Below is a small trained network, with its code and all its weights. Each question gives an input and a class and asks what happens when units are switched off, that is, made to give their printed mean instead of their output.

import numpy as np


def w(rows, s, z=0):
    codes = np.array(rows[::2]) - 128.0
    scale = np.full(codes.shape[1], s)
    scale[-1] = z or s
    return codes * scale


def norm(h):
    return h / np.sqrt((h * h).mean(-1, keepdims=True) + 1e-5)


def f(y):
    return y / 2 * (1 + np.tanh(0.7978845608 * (y + 0.044715 * y**3)))


def log_softmax(a):
    a = a - a.max(-1, keepdims=True)
    return a - np.log(np.exp(a).sum(-1, keepdims=True))


def net(x, mask):
    res = np.array(x, float).reshape(1, 4) / 4 @ E
    u = 0
    for l in range(2):
        y = f(norm(res) @ A[l][:, :-1].T + A[l][:, -1])
        res = res + np.where(mask[u : u + 9], y, B[l][:, -1]) @ B[l][:, :-1]
        u += 9
    return log_softmax(norm(res)[-1] @ U[:, :-1].T + U[:, -1])


A, B = {}, {}
E = w([
[118,67,254,88],'x0',
[48,153,141,178],'x1',
[103,165,52,65],'x2',
[133,5,58,222],'x3',
],0.0073)
A[0] = w([
[112,40,73,164,229],'0.n0',
[172,80,188,108,248],'0.n1',
[123,95,178,86,86],'0.n2',
[115,61,75,169,249],'0.n3',
[95,247,87,126,199],'0.n4',
[109,213,129,106,87],'0.n5',
[104,133,148,99,4],'0.n6',
[71,119,200,40,134],'0.n7',
[115,71,242,55,41],'0.n8',
],0.011,0.0017)
B[0] = w([
[136,34,48,29,221],'0.n0',
[140,121,75,7,218],'0.n1',
[166,139,155,61,172],'0.n2',
[149,107,40,60,210],'0.n3',
[62,79,91,214,236],'0.n4',
[138,124,214,115,188],'0.n5',
[229,90,149,92,129],'0.n6',
[176,59,55,3,224],'0.n7',
[64,203,185,165,254],'0.n8',
],0.0057,0.0061)
A[1] = w([
[155,178,191,130,230],'1.n0',
[106,116,96,198,195],'1.n1',
[123,107,79,88,254],'1.n2',
[136,221,95,100,203],'1.n3',
[68,135,77,96,112],'1.n4',
[170,123,166,68,122],'1.n5',
[132,161,102,102,133],'1.n6',
[4,119,174,93,65],'1.n7',
[133,93,143,69,144],'1.n8',
],0.013,0.0022)
B[1] = w([
[45,152,124,177,186],'1.n0',
[130,140,187,93,187],'1.n1',
[254,185,211,105,254],'1.n2',
[157,92,165,195,197],'1.n3',
[78,37,162,177,204],'1.n4',
[77,198,125,98,232],'1.n5',
[141,95,160,237,160],'1.n6',
[149,97,103,187,210],'1.n7',
[106,153,200,72,232],'1.n8',
],0.0077,0.0062)
U = w([
[190,121,66,78,196],'0',
[122,227,97,119,3],'1',
[104,109,170,70,75],'2',
[76,118,68,54,52],'3',
[149,150,143,187,81],'4',
[32,186,155,180,190],'5',
[56,219,216,11,183],'6',
],0.013,0.0064)

Each question gives the input, the list of numbers given to net, and the class t.
The units are the neurons (one row each of A and B). Each row of codes is followed by its name. A weight is (code - 128) times the scale printed after its matrix; where a second scale follows, it is the last column's (A, B and U).
mask holds one flag per neuron, layer by layer. A switched-off neuron (its flag False) gives its mean, the last column of its row in B, instead of its output. The means were averaged over made-up inputs and are rounded, as every weight is.
A unit's drop is (log p(t) with every unit on - log p(t) with that unit switched off) / (log p(t) with every unit on - log p(t) with every unit switched off).
The circuit of an input: a set's keep is (log p(t) with only the set's units on - log p(t) with every unit switched off) / (log p(t) with every unit on - log p(t) with every unit switched off). Starting from the 12 units with the biggest drops (on a tie, the unit counted first), units are removed one at a time, each time the one whose removal leaves the highest keep (on an exact tie, the one counted first), for as long as the keep stays at least 0.8.
circuit, biggest first: the units of the circuit, biggest drop first
k most important neurons: the k neurons with the biggest drops, biggest first
k most important neurons of layer l: the k neurons of layer l with the biggest drops, biggest first
drop of u: that unit's drop, to one decimal
input [8,-8,3,4], class 6: circuit, biggest first : [0.n8 1.n8]
input [-1,3,7,-8], class 4: most important neuron : [0.n4]
input [-1,1,-6,-7], class 5: circuit, biggest first : [1.n0 0.n0 1.n2]
input [3,-4,0,3], class 6: circuit, biggest first : [1.n8 0.n4]
input [-5,0,0,0], class 5: 2 most important neurons of layer 0 : [0.n7 0.n4]
input [5,7,5,2], class 2: 2 most important neurons : [1.n7 1.n4]
input [-1,-5,8,-3], class 4: 2 most important neurons of layer 1 : [1.n3 1.n6]
input [-3,7,-3,4], class 0: drop of 0.n3 : 0.2
input [-7,4,-4,8], class 0: drop of 0.n4 : 0.1
input [-5,-6,8,-6], class 4: drop of 0.n4 : 0.1
input [-4,-4,2,-7], class 4: 2 most important neurons of layer 0 : [0.n4 0.n8]
